Below are the code and all the weights of a small trained network. Each question names an input and a class and asks about switching units off, where a switched-off unit gives its printed mean instead of its output.

import numpy as np


def w(rows, s, z=0):
    codes = np.array(rows[::2]) - 128.0
    scale = np.full(codes.shape[1], s)
    scale[-1] = z or s
    return codes * scale


def f(y):
    return np.maximum(y, 0)


def log_softmax(a):
    a = a - a.max(-1, keepdims=True)
    return a - np.log(np.exp(a).sum(-1, keepdims=True))


def net(x, mask):
    res = np.array(x, float).reshape(1, 6) / 4 @ E
    y = f(res @ A[0][:, :-1].T + A[0][:, -1])
    res = res + np.where(mask, y, B[0][:, -1]) @ B[0][:, :-1]
    return log_softmax(res[-1] @ U[:, :-1].T + U[:, -1])


A, B = {}, {}
E = w([
[2,66,89],'x0',
[212,46,118],'x1',
[125,127,129],'x2',
[128,128,129],'x3',
[125,128,130],'x4',
[95,88,253],'x5',
],0.0087)
A[0] = w([
[147,118,8,32],'neuron 1',
[132,141,201,35],'neuron 2',
[201,68,71,145],'neuron 3',
[170,164,125,70],'neuron 4',
[194,46,110,139],'neuron 5',
[97,156,128,192],'neuron 6',
[108,230,141,164],'neuron 7',
[76,94,73,68],'neuron 8',
[159,122,75,192],'neuron 9',
[159,139,145,49],'neuron 10',
[142,146,245,14],'neuron 11',
[145,55,209,75],'neuron 12',
[155,48,124,195],'neuron 13',
[135,119,87,19],'neuron 14',
[113,92,165,76],'neuron 15',
[75,196,127,254],'neuron 16',
[48,159,151,38],'neuron 17',
[174,189,27,173],'neuron 18',
[133,245,180,138],'neuron 19',
[165,179,138,18],'neuron 20',
[187,96,126,141],'neuron 21',
[72,99,109,27],'neuron 22',
[165,53,141,27],'neuron 23',
[145,127,76,30],'neuron 24',
[62,53,112,51],'neuron 25',
[115,133,80,98],'neuron 26',
[129,129,128,106],'neuron 27',
[142,191,141,169],'neuron 28',
[169,152,138,62],'neuron 29',
[160,156,158,65],'neuron 30',
[106,161,97,141],'neuron 31',
[210,132,159,84],'neuron 32',
[93,224,141,26],'neuron 33',
[87,176,131,8],'neuron 34',
[103,191,154,16],'neuron 35',
[56,101,221,5],'neuron 36',
[171,184,156,58],'neuron 37',
[75,54,187,62],'neuron 38',
],0.013,0.0042)
B[0] = w([
[125,220,160,220],'neuron 1',
[115,181,118,173],'neuron 2',
[70,107,134,227],'neuron 3',
[106,134,66,165],'neuron 4',
[26,90,149,222],'neuron 5',
[92,89,125,178],'neuron 6',
[72,89,141,208],'neuron 7',
[153,123,79,197],'neuron 8',
[101,124,173,202],'neuron 9',
[119,147,95,148],'neuron 10',
[132,166,121,207],'neuron 11',
[110,179,135,212],'neuron 12',
[41,89,172,215],'neuron 13',
[135,149,177,144],'neuron 14',
[150,201,145,165],'neuron 15',
[101,74,166,225],'neuron 16',
[116,122,107,184],'neuron 17',
[130,152,201,254],'neuron 18',
[99,90,82,219],'neuron 19',
[115,166,56,159],'neuron 20',
[91,94,123,190],'neuron 21',
[154,155,48,172],'neuron 22',
[55,133,144,174],'neuron 23',
[114,198,153,158],'neuron 24',
[198,150,2,208],'neuron 25',
[163,168,137,169],'neuron 26',
[127,122,138,128],'neuron 27',
[130,98,93,185],'neuron 28',
[140,127,83,160],'neuron 29',
[140,130,72,162],'neuron 30',
[125,117,163,171],'neuron 31',
[101,146,40,203],'neuron 32',
[77,110,166,178],'neuron 33',
[73,115,159,151],'neuron 34',
[45,136,156,156],'neuron 35',
[152,160,143,213],'neuron 36',
[129,148,52,178],'neuron 37',
[122,175,111,212],'neuron 38',
],0.0072,0.0088)
U = w([
[89,65,142,75],'0',
[149,126,128,254],'1',
[165,147,22,25],'2',
[173,245,190,55],'3',
[147,98,139,228],'4',
[148,103,140,198],'5',
[236,28,210,62],'6',
],0.011,0.0082)

Each question gives the input, the list of numbers given to net, and the class t.
The units are the neurons (one row each of A and B). Each row of codes is followed by its name. A weight is (code - 128) times the scale printed after its matrix; where a second scale follows, it is the last column's (A, B and U).
mask holds one flag per neuron, in row order. A switched-off neuron (its flag False) gives its mean, the last column of its row in B, instead of its output. The means were averaged over made-up inputs and are rounded, as every weight is.
A unit's drop is (log p(t) with every unit on - log p(t) with that unit switched off) / (log p(t) with every unit on - log p(t) with every unit switched off).
The circuit of an input: a set's keep is (log p(t) with only the set's units on - log p(t) with every unit switched off) / (log p(t) with every unit on - log p(t) with every unit switched off). Starting from the 12 units with the biggest drops (on a tie, the unit counted first), units are removed one at a time, each time the one whose removal leaves the highest keep (on an exact tie, the one counted first), for as long as the keep stays at least 0.8.
units of the circuit, in order: the units of the circuit, biggest drop first
unit that matters most: the unit with the biggest drop
top k neurons: the k neurons with the biggest drops, biggest first
drop when u is switched off: that unit's drop, to one decimal
input [-4,8,7,-2,-3,7], class 0: units of the circuit, in order => (neuron 5; neuron 13)
input [6,1,-4,-6,-5,-2], class 2: units of the circuit, in order => (neuron 25; neuron 22)
input [-8,-8,-1,-1,1,8], class 0: unit that matters most => neuron 19
input [5,4,0,5,-2,4], class 2: units of the circuit, in order => (neuron 25; neuron 18)
input [0,-2,-4,0,3,-6], class 3: units of the circuit, in order => (neuron 1; neuron 18)
input [-6,7,5,7,7,2], class 0: units of the circuit, in order => (neuron 5; neuron 13; neuron 3)
input [5,2,-6,0,-5,-6], class 3: units of the circuit, in order => (neuron 1; neuron 18; neuron 19)
input [-3,7,-6,5,-3,7], class 0: top 2 neurons => (neuron 5; neuron 13)
input [0,6,-8,2,-6,8], class 3: top 2 neurons => (neuron 12; neuron 15)
input [-5,-4,-1,3,7,-8], class 3: top 3 neurons => (neuron 18; neuron 1; neuron 24)
input [-8,-7,3,-8,0,-4], class 2: top 2 neurons => (neuron 37; neuron 20)
input [7,-5,0,3,-5,-3], class 2: top 3 neurons => (neuron 25; neuron 22; neuron 8)
input [-8,7,-8,-6,-4,5], class 2: top 2 neurons => (neuron 32; neuron 37)
input [-6,1,4,-5,0,-8], class 3: units of the circuit, in order => (neuron 18)
input [7,-1,6,7,5,3], class 2: drop when neuron 25 is switched off => 0.3
input [8,-2,6,-6,7,5], class 2: drop when neuron 25 is switched off => 0.3
input [7,-3,4,7,2,-8], class 3: drop when neuron 18 is switched off => 0.3
input [-2,-4,-1,-6,2,-8], class 3: drop when neuron 16 is switched off => 0.0
